Below is a small trained network, with its code and all its weights. Each question gives an input and a class and asks what happens when units are switched off, that is, made to give their printed mean instead of their output.

import numpy as np


def w(rows, s, z=0):
    codes = np.array(rows[::2]) - 128.0
    scale = np.full(codes.shape[1], s)
    scale[-1] = z or s
    return codes * scale


def f(y):
    return np.maximum(y, 0)


def log_softmax(a):
    a = a - a.max(-1, keepdims=True)
    return a - np.log(np.exp(a).sum(-1, keepdims=True))


def net(x, mask):
    res = np.array(x, float).reshape(1, 6) / 4 @ E
    y = f(res @ A[0][:, :-1].T + A[0][:, -1])
    res = res + np.where(mask, y, B[0][:, -1]) @ B[0][:, :-1]
    return log_softmax(res[-1] @ U[:, :-1].T + U[:, -1])


A, B = {}, {}
E = w([
[122,152,136,138,133,97,128,126,144,101,159],'x0',
[201,147,2,121,77,136,175,165,195,27,52],'x1',
[27,108,48,204,53,221,91,102,51,62,194],'x2',
[178,216,89,128,21,124,138,35,165,243,174],'x3',
[170,167,98,232,128,20,32,168,42,147,76],'x4',
[110,123,110,130,132,118,142,143,134,142,132],'x5',
],0.0077)
A[0] = w([
[91,117,56,167,76,167,137,121,86,85,131,133],'N0',
[101,89,160,78,170,174,184,114,162,64,160,46],'N1',
[199,133,147,33,207,49,145,133,162,164,56,185],'N2',
[203,122,2,125,57,116,169,175,187,24,55,77],'N3',
[47,122,140,157,98,162,97,115,83,131,187,148],'N4',
[132,79,141,90,182,121,132,189,90,29,114,116],'N5',
[167,120,112,118,145,164,158,136,54,123,135,77],'N6',
[89,106,133,94,178,140,108,181,106,102,96,119],'N7',
[158,122,101,70,85,174,239,131,179,55,137,86],'N8',
[191,186,78,125,65,133,135,92,142,167,118,146],'N9',
[79,77,165,135,199,116,91,119,112,166,167,38],'N10',
[98,104,76,157,97,165,131,82,89,72,175,124],'N11',
[128,121,120,60,145,161,132,125,126,126,153,66],'N12',
[103,100,167,53,132,202,188,63,211,103,185,57],'N13',
[100,76,138,119,194,128,112,175,116,78,90,98],'N14',
[104,131,102,152,82,154,129,117,105,72,168,128],'N15',
[105,132,134,110,129,93,94,141,134,91,163,67],'N16',
[182,163,109,117,47,122,142,102,128,194,186,101],'N17',
[99,144,102,150,108,120,87,117,99,103,137,96],'N18',
[80,106,226,142,153,123,130,123,97,188,192,92],'N19',
[198,137,176,82,161,55,168,136,177,158,87,160],'N20',
[108,118,176,110,128,121,105,108,68,217,185,28],'N21',
[124,156,89,138,68,104,162,45,171,197,126,90],'N22',
[175,130,69,194,106,69,102,150,96,102,67,70],'N23',
[139,136,107,164,145,57,104,140,66,132,107,73],'N24',
[114,67,136,152,191,131,135,164,93,53,91,89],'N25',
[134,161,80,102,66,130,125,77,107,196,147,146],'N26',
[197,138,196,88,182,65,161,151,190,180,98,160],'N27',
[178,151,132,181,128,50,33,162,64,134,81,7],'N28',
],0.0082,0.0018)
B[0] = w([
[111,150,81,122,155,208,56,161,78,62,116,183],'N0',
[93,100,126,116,52,82,182,121,81,176,109,188],'N1',
[116,129,84,98,144,188,80,202,98,66,145,237],'N2',
[167,224,255,64,240,155,132,33,175,139,51,247],'N3',
[122,157,90,88,167,188,99,164,95,96,128,175],'N4',
[190,72,139,188,96,95,110,63,191,97,187,206],'N5',
[128,133,117,140,100,149,114,129,167,123,141,138],'N6',
[167,107,145,188,94,115,130,110,212,109,169,178],'N7',
[84,162,196,107,120,91,173,121,94,195,71,202],'N8',
[160,103,130,174,146,90,117,97,157,92,186,184],'N9',
[154,164,166,95,214,103,128,78,125,143,148,177],'N10',
[133,146,57,106,157,175,80,191,72,93,143,178],'N11',
[92,101,127,115,113,122,166,128,99,129,123,150],'N12',
[75,113,98,128,58,71,216,177,58,200,100,199],'N13',
[174,75,117,181,80,83,106,89,205,104,170,193],'N14',
[101,152,96,98,133,194,87,177,115,106,137,167],'N15',
[133,125,100,118,106,113,110,116,118,113,123,140],'N16',
[179,38,147,186,113,68,125,119,189,89,184,176],'N17',
[111,119,84,117,136,137,129,152,65,120,102,157],'N18',
[125,191,207,91,206,133,150,83,147,163,81,188],'N19',
[116,124,36,126,140,198,70,185,106,82,119,217],'N20',
[188,163,180,113,196,143,149,70,160,129,81,175],'N21',
[181,86,143,200,96,99,117,109,164,105,193,177],'N22',
[68,138,143,101,92,84,199,100,65,238,68,197],'N23',
[68,120,138,129,81,94,158,109,84,170,87,178],'N24',
[180,75,141,197,76,96,97,95,200,85,198,198],'N25',
[166,85,103,168,113,106,101,90,163,112,200,171],'N26',
[92,140,48,94,113,194,64,196,71,73,136,225],'N27',
[47,113,144,137,53,105,173,128,40,199,82,206],'N28',
],0.0068,0.015)
U = w([
[108,133,48,115,157,215,66,221,89,75,133,254],'0',
[179,59,131,207,84,73,110,98,195,106,204,85],'1',
[140,188,212,99,254,136,138,78,142,160,72,124],'2',
[50,111,127,132,28,79,185,158,63,225,89,24],'3',
],0.011,0.00077)

Each question gives the input, the list of numbers given to net, and the class t.
The units are the neurons (one row each of A and B). Each row of codes is followed by its name. A weight is (code - 128) times the scale printed after its matrix; where a second scale follows, it is the last column's (A, B and U).
mask holds one flag per neuron, in row order. A switched-off neuron (its flag False) gives its mean, the last column of its row in B, instead of its output. The means were averaged over made-up inputs and are rounded, as every weight is.
A unit's drop is (log p(t) with every unit on - log p(t) with that unit switched off) / (log p(t) with every unit on - log p(t) with every unit switched off).
The circuit of an input: a set's keep is (log p(t) with only the set's units on - log p(t) with every unit switched off) / (log p(t) with every unit on - log p(t) with every unit switched off). Starting from the 12 units with the biggest drops (on a tie, the unit counted first), units are removed one at a time, each time the one whose removal leaves the highest keep (on an exact tie, the one counted first), for as long as the keep stays at least 0.8.
circuit, biggest first: the units of the circuit, biggest drop first
unit that matters most: the unit with the biggest drop
top k neurons: the k neurons with the biggest drops, biggest first
drop when u is switched off: that unit's drop, to one decimal
input [-7,7,0,-2,5,-3], class 2: unit that matters most : N3
input [4,-8,7,7,1,-7], class 2: top 3 neurons : N21; N19; N27
input [7,5,-7,-1,7,-6], class 0: top 4 neurons : N2; N20; N27; N13
input [3,-3,7,-5,-8,-8], class 3: top 3 neurons : N13; N1; N2
input [1,-8,5,8,6,5], class 1: top 4 neurons : N3; N17; N26; N22
input [7,-7,4,-1,-6,4], class 2: top 4 neurons : N19; N21; N10; N28
input [3,6,-6,5,0,5], class 0: top 3 neurons : N20; N27; N2
input [4,-8,-2,7,8,-1], class 2: top 3 neurons : N21; N19; N13
input [-6,-5,8,7,-1,8], class 0: top 3 neurons : N4; N11; N0
input [0,-3,3,-1,-6,-2], class 3: top 2 neurons : N13; N3
input [-6,7,-8,0,3,0], class 0: top 2 neurons : N2; N27
input [-6,-8,8,2,-8,8], class 0: top 4 neurons : N4; N3; N11; N0
input [0,-7,-3,-1,-8,-5], class 3: top 4 neurons : N13; N3; N1; N12
input [7,-4,-5,-2,-6,-4], class 3: circuit, biggest first : N13
input [0,4,-2,3,1,-1], class 2: drop when N5 is switched off : 0.5
input [-2,-7,8,5,3,0], class 0: drop when N3 is switched off : 0.6
input [-8,7,0,2,-7,5], class 2: drop when N3 is switched off : 3.5
